Here is a tiny trained network, its code and every weight. The questions are about switching its units off for an input and a target symbol, where a switched-off unit gives its printed mean instead of its output.

import numpy as np


def w(rows, s, z=0):
    codes = np.array(rows[::2]) - 128.0
    scale = np.full(codes.shape[1], s)
    scale[-1] = z or s
    return codes * scale


def f(y):
    return y / 2 * (1 + np.tanh(0.7978845608 * (y + 0.044715 * y**3)))


def softmax(a):
    e = np.exp(a - a.max(-1, keepdims=True))
    return e / e.sum(-1, keepdims=True)


def log_softmax(a):
    a = a - a.max(-1, keepdims=True)
    return a - np.log(np.exp(a).sum(-1, keepdims=True))


def net(x, mask):
    ids = ['ΓΔΘΣαεζλτφψ'.index(c) for c in x.split()]
    T = len(ids)
    res = E[ids] + P[:T]
    r = res
    for j in range(2):
        rows = slice(3 * j, 3 * j + 3)
        q, k, v = (r @ M[0][rows].T for M in (Q, K, V))
        z = softmax(np.where(np.tri(T) > 0, q @ k.T / 3**0.5, -1e9)) @ v
        o = O[0][rows]
        res = res + np.where(mask[j], z, o[:, -1]) @ o[:, :-1]
    y = f(res @ A[0][:, :-1].T + A[0][:, -1])
    res = res + np.where(mask[2:14], y, B[0][:, -1]) @ B[0][:, :-1]
    return log_softmax(res[-1] @ U[:, :-1].T + U[:, -1])


Q, K, V, O, A, B = {}, {}, {}, {}, {}, {}
E = w([
[88,131,241],'Γ',
[172,244,75],'Δ',
[134,166,127],'Θ',
[161,150,40],'Σ',
[107,109,142],'α',
[31,62,145],'ε',
[52,186,81],'ζ',
[56,148,200],'λ',
[254,137,108],'τ',
[121,92,167],'φ',
[199,152,134],'ψ',
],0.019)
P = w([
[254,194,215],'0',
[187,115,179],'1',
[121,65,193],'2',
[85,37,217],'3',
[54,21,201],'4',
[68,41,197],'5',
],0.0027)
Q[0] = w([
[114,218,125],'H0',
[80,147,161],'H0',
[176,96,254],'H0',
[147,191,160],'H1',
[52,88,142],'H1',
[87,169,179],'H1',
],0.033)
K[0] = w([
[146,232,172],'H0',
[214,119,117],'H0',
[207,19,254],'H0',
[78,81,62],'H1',
[108,102,231],'H1',
[58,54,118],'H1',
],0.024)
V[0] = w([
[80,78,2],'H0',
[101,92,154],'H0',
[128,111,191],'H0',
[113,133,157],'H1',
[90,102,196],'H1',
[119,172,125],'H1',
],0.0077)
O[0] = w([
[107,254,191,2],'H0',
[96,103,206,133],'H0',
[108,51,149,179],'H0',
[166,129,138,134],'H1',
[209,139,196,138],'H1',
[137,122,86,118],'H1',
],0.0065,0.0036)
A[0] = w([
[219,157,171,99],'N0',
[134,112,140,128],'N1',
[84,131,250,64],'N2',
[142,208,215,87],'N3',
[112,125,114,143],'N4',
[140,149,94,153],'N5',
[88,66,221,132],'N6',
[131,136,113,108],'N7',
[32,118,106,115],'N8',
[110,110,109,124],'N9',
[171,95,204,2],'N10',
[52,162,137,89],'N11',
],0.012,0.0088)
B[0] = w([
[78,74,221,180],'N0',
[110,124,118,144],'N1',
[175,4,202,208],'N2',
[49,117,65,148],'N3',
[140,147,115,132],'N4',
[216,137,118,157],'N5',
[59,234,67,254],'N6',
[171,120,137,121],'N7',
[180,198,173,149],'N8',
[135,136,103,128],'N9',
[228,96,2,146],'N10',
[214,124,203,135],'N11',
],0.016,0.0086)
U = w([
[141,155,60,83],'Γ',
[26,191,76,75],'Δ',
[141,93,135,151],'Θ',
[22,133,231,242],'Σ',
[134,150,61,78],'α',
[66,40,3,141],'ε',
[182,26,210,138],'ζ',
[138,204,182,8],'λ',
[6,32,106,3],'τ',
[81,102,83,79],'φ',
[91,127,90,118],'ψ',
],0.0057,0.004)

Each question gives the input, a string of symbols that net reads in full, and the target symbol t.
The units are the heads (3 rows each of Q, K, V and O) and the neurons (one row each of A and B). Each row of codes is followed by its name. A weight is (code - 128) times the scale printed after its matrix; where a second scale follows, it is the last column's (O, A, B and U).
mask holds one flag per unit, heads first, then neurons. A switched-off unit (its flag False) gives its mean, the last column of its rows in O or B, instead of its output. The means were averaged over made-up inputs and are rounded, as every weight is.
A unit's drop is (log p(t) with every unit on - log p(t) with that unit switched off) / (log p(t) with every unit on - log p(t) with every unit switched off).
The circuit of an input: a set's keep is (log p(t) with only the set's units on - log p(t) with every unit switched off) / (log p(t) with every unit on - log p(t) with every unit switched off). Starting from the 12 units with the biggest drops (on a tie, the unit counted first), units are removed one at a time, each time the one whose removal leaves the highest keep (on an exact tie, the one counted first), for as long as the keep stays at least 0.8.
circuit, biggest first: the units of the circuit, biggest drop first
k most important neurons: the k neurons with the biggest drops, biggest first
which heads matter: for each layer, one digit per head in row order, 1 if its drop is at least 0.15 and else 0, layers parted by /
drop of u: that unit's drop, to one decimal
input Σ Θ Γ τ τ, target ε: circuit, biggest first	[H0; H1]
input τ τ α τ ζ, target λ: 4 most important neurons	[N11; N8; N2; N0]
input ψ τ τ ψ Γ, target ε: circuit, biggest first	[N10; H1; N3]
input Θ τ Γ ε Γ, target τ: 2 most important neurons	[N2; N6]
input τ Γ τ ψ, target ε: circuit, biggest first	[H0; N0; H1]
input Γ τ Γ, target τ: 3 most important neurons	[N2; N3; N6]
input Θ ψ τ Γ ε, target Δ: 2 most important neurons	[N6; N0]
input λ ε α τ τ, target Σ: 3 most important neurons	[N2; N0; N10]
input τ ε ε, target Δ: which heads matter	10
input Γ τ Δ φ, target ε: which heads matter	11
input τ ψ λ φ, target ε: drop of H0	0.3
input λ ψ Γ, target ε: drop of N2	0.2
input Γ τ α τ ζ ψ, target ε: drop of N0	0.1
